Each row has a name. Each question is about the rows just above it.

kapif: [138 114 141 105 118  85 151 118 139]
Relu: [105 173 114 108 138  99 164 194  81]
nonas: [137  90  79  91 135  79 111 154 139]
vezib: [129  93  76 112 124 122  72 124 167]
zegi: [156 157 118 122 140 141  73 154 186]
Vuz: [140  63 158 154 143 133 138 122 132]
dun: [100 145 137 121 112 109 182 117  74]
Go on from [182 117] to the end of its row. -> [74]
The rest of the row after [157 118]: -> [122 140 141  73 154 186]
Repeated in vezib: -> [124]

rerov: [116 126 110 162 105 122 100]
dokos: [133 120 110 108 109 157 178]
Nenub: [122 119 143 108 109 158 126]
peto: [147 112 102 126 144 124 138]
kizum: [ 99 132 102 127 144 117 171]
Lav: [124 123 128 114 150 127 125]
viga: [110 106 134 134 128 103 134]
Which value appears more than once in viga? -> [134]
The rest of the row after [102 126 144]: -> [124 138]
The rest of the row after [108 109 157]: -> [178]
Shuffled Lav with one entry gone: [125 127 124 114 128 150], missing -> [123]

mub: [142 110 109  95 113 155]
dul: [109  92 114 150 100 116]
fotip: [112 132 145 147 153 103]
sor: [100 113 111 123 174 100]
Noti: [168 130 129 130  95 130]
benek: [ 78  93 152 116 120 136]
Rit: [163 176 124 178  85 103]
mas: [106 100  90 110 107 153]
diluz: [151  98 106 145 160 133]
duguf: [122 112 159 122 144 124]
Tefoz: [183 135 121 122 143 124]
After [124 178  85], its row goes on with -> [103]
Which value appears more than once in Noti? -> [130]

tov: [138 132 105 110 136 132 132 120 155 115 105 157 108 114 125 147 139 129
 148 150 145 113 125 140 115 114 119 162 121  94 150 125 110 132 126 124
 115 151 135 154 134 162 130 141 129 144 101 105 128 104  94 127 138 119
 107 132]
ger: [167 131 104 153 118 112 121 137 155 113 165 145 134 124 132 124 104 109
 136 108 101 149 145 137 119 159 120 126 112 144 116 151 125 119 123 147
 132 146 122 133 149 110 148 145 149 134 146 106 140 130 154 106 130 128
 127 160]
sar: [157 121 122 142 115 121  89 133 113 110 124 131  89 111 143 130 137  93
 152 130 100 162 146 151 117 146 118 117 133 142 121 157 116 135 122 139
 121 112 144 135 159 114 118 118 129 124 134 124 152 164 129 115 124 113
 134 152]
damaz: [135 119 128 159 158  98 127  94 123 119 141 123 105 128 138 128 140 133
 111 162 116 143 157 107 128 153 136 103 139 113 126 121 108  90 123 131
 124 125 131 123 123  93 137 131 110 112 137 104 141 143 147 139 139 144
  90 128]
Lave: [101 120 152 134 115 129  98 153 110 137 111 110 124 116 117 127 151 126
 129  99 145 133 108 127 122 123 131 123 162 133  95 125 141 132 125 126
 125  92 126 103 145 119 107 125 103 108 127 149 137 151 103 149 106 125
 166 107]
Molu: [151 124 115 154 120 138 112 139 165 114 136 129 157 118 125 138 146 142
 121  99 150 118 122 148 148 125 118 147 142  99 108 116 149 133 154  95
 143 111 114 118 148 127 139 181 122 137 116 128 122 114 126 143 119 144
 137 129]
fer: [131 133 114 109 136 131 145 110 125 131 115 130 106 149 129 113 108 131
 145 166  94 156 152 119 115 134 140 123 125 161 150 141 112 129  99 166
 111 164 135 129 107 129 128  87 123 128 144 116 146 132 138 127 139 125
 112 131]
govi: [136 113 128 180 141 101 116 134 142 108 138 126 116 103 137 158 144 139
 117 139 151 126 124 119 124 139 106 129 129 103 126 132 129 103 146 111
 136 116 112 125 158 108 152 174 127 114 102 114 141 120 113 122 124 113
 133 152]
[136 113 128 180 141 101 116 134 142 108 138 126 116 103 137 158 144 139
 117 139 151 126 124 119 124 139 106 129 129 103 126 132 129 103 146 111
 136 116 112 125 158 108 152 174 127 114 102 114 141 120 113 122 124 113
 133 152] is in which row? -> govi
Go on from [148 148] to the end of its row. -> [125 118 147 142  99 108 116 149 133 154  95 143 111 114 118 148 127 139
 181 122 137 116 128 122 114 126 143 119 144 137 129]
The rest of the row after [ 92 126]: -> [103 145 119 107 125 103 108 127 149 137 151 103 149 106 125 166 107]

gof: [134  72 134 110]
liku: [136 140 136 137]
zariz: [121 126 121  91]
zan: [ 72  72 135  72]
Fiz: [125  68 125 114]
pila: [114 114 121 114]
nul: [135 140 149 156]
rapa: [125  68 125 113]
After [114 114 121], its row goes on with -> [114]
Go on from [121 126] to the end of its row. -> [121  91]
Shuffled Fiz with one entry gone: [125 125  68], missing -> [114]
Repeated in rapa: -> [125]
The value that zan holds more than once: -> [72]
The rest of the row after [136 140]: -> [136 137]
The value that pila holds more than once: -> [114]

bogop: [127 192 167 101  93 119 163 165 106  82]
gisu: [131 194 159  98  94 122 165 160 102  82]
vofo: [157 104  66 103 155 160 123  90  92 148]
demu: [100  89 160 123  94 122 100 100 100 153]
pelis: [126  87 147 181 138 106 100 125 187 158]
tusar: [124 189 175 103  93 116 159 169 111  82]
bes: [154 101  66 107 159 157 119  89  94 154]
Repeated in demu: -> [100]
The rest of the row after [159  98  94 122]: -> [165 160 102  82]
tusar without one entry, shuffled: [ 82 116 169 159 111 103  93 175 189]. Gone: -> [124]
Shuffled demu with one entry gone: [100 153 100 123 100 160  94  89 100], missing -> [122]
After [159 157], its row goes on with -> [119  89  94 154]
Shuffled pelis with one entry gone: [100 147 138 181 126 106  87 187 158], missing -> [125]

Rab: [132  94 136 129 104 132 132 155]
gipu: [108 127 139 144 149 108 132  98]
Mebet: [108  93 136 129 104 132 155 155]
Repeated in Mebet: -> [155]
Go on from [132  94 136 129] to the end of its row. -> [104 132 132 155]
Mebet without one entry, shuffled: [155 155 132 136 108 129  93]. Gone: -> [104]
Which value appears more than once in Rab? -> [132]
The value that gipu holds more than once: -> [108]
Go on from [ 94 136 129 104 132] to the end of its row. -> [132 155]
[108  93 136 129 104 132 155 155] is in which row? -> Mebet

gep: [178 159 148 132 175 100]
Fofur: [102 132 128 129 130  97]
zepu: [101 168 182 153 190 110]
tuse: [175 103 113 122 122 137]
Tipul: [111 148 148 120 159 148]
kufod: [169 109 109 140 117 102]
giz: [100 168 182 113 125 187]
zave: [133 172 137 138 119 157]
Which value appears more than once in Tipul? -> [148]
The rest of the row after [101 168 182]: -> [153 190 110]

bige: [163 125 139 152 135 146 124 103]
lufe: [163 125 163 152 135 146 124 103]
kaler: [118 118  80 128 135 160  80 134]
Whose row is [118 118  80 128 135 160  80 134]? -> kaler
kaler without one entry, shuffled: [135 118 128 160  80  80 118]. Gone: -> [134]
After [125 139 152 135], its row goes on with -> [146 124 103]

sotod: [147 127  71 138 106 171 185 158 133 119  71  95  98 139 122 114  92 185
 176  92 149  71  80 110  71 111 185 161 174 120 149 164 169 162  92 136
 113  92 142 144 124 110 142  89 100  86 151 152  85 129]
kuzi: [154 138 100 171  98 115 137 177 148 116  75 116 119 122 147 183 136 109
 124  84 149 143  97 170 162  86 182 158  73  99 155 164 169 162 132  88
  75 185  75 112  97  76 128  97 146 184 107  81 126 111]
soboz: [147 127  71 138 106 171 185 158 133 119  71  95  98 139 122 114  92 185
 176 152 149  71  80 110  71 111 185 161 174 120 149 164 169 162 131 179
 148 183 142 144 124 110 142  89 100  86 151 152  85 129]
Sene: [146 138 159 166 130 153 180  77 184 184 136  98 175 130 104 177 145 156
  94  98 186  76 138 174 138 110 153 105  74 146 150 161 138 136 133  75
 178 125 107 140 118 133 146 102 184  94 176  91 138 141]
After [164 169 162 131], its row goes on with -> [179 148 183 142 144 124 110 142  89 100  86 151 152  85 129]
Go on from [ 75 185] to the end of its row. -> [ 75 112  97  76 128  97 146 184 107  81 126 111]
Whose row is [154 138 100 171  98 115 137 177 148 116  75 116 119 122 147 183 136 109
 124  84 149 143  97 170 162  86 182 158  73  99 155 164 169 162 132  88
  75 185  75 112  97  76 128  97 146 184 107  81 126 111]? -> kuzi
Shuffled sotod with one entry gone: [ 71 110 174 138 142 111  71  92 185 152  80 136  95 176 113  92 129  92
  71  86 120  71 147 122  98 142 149 106 171  92 149 139 161 169 100 185
 151 124  85 144 119  89 164 127 133 162 158 185 110], missing -> [114]
Whose row is [147 127  71 138 106 171 185 158 133 119  71  95  98 139 122 114  92 185
 176  92 149  71  80 110  71 111 185 161 174 120 149 164 169 162  92 136
 113  92 142 144 124 110 142  89 100  86 151 152  85 129]? -> sotod

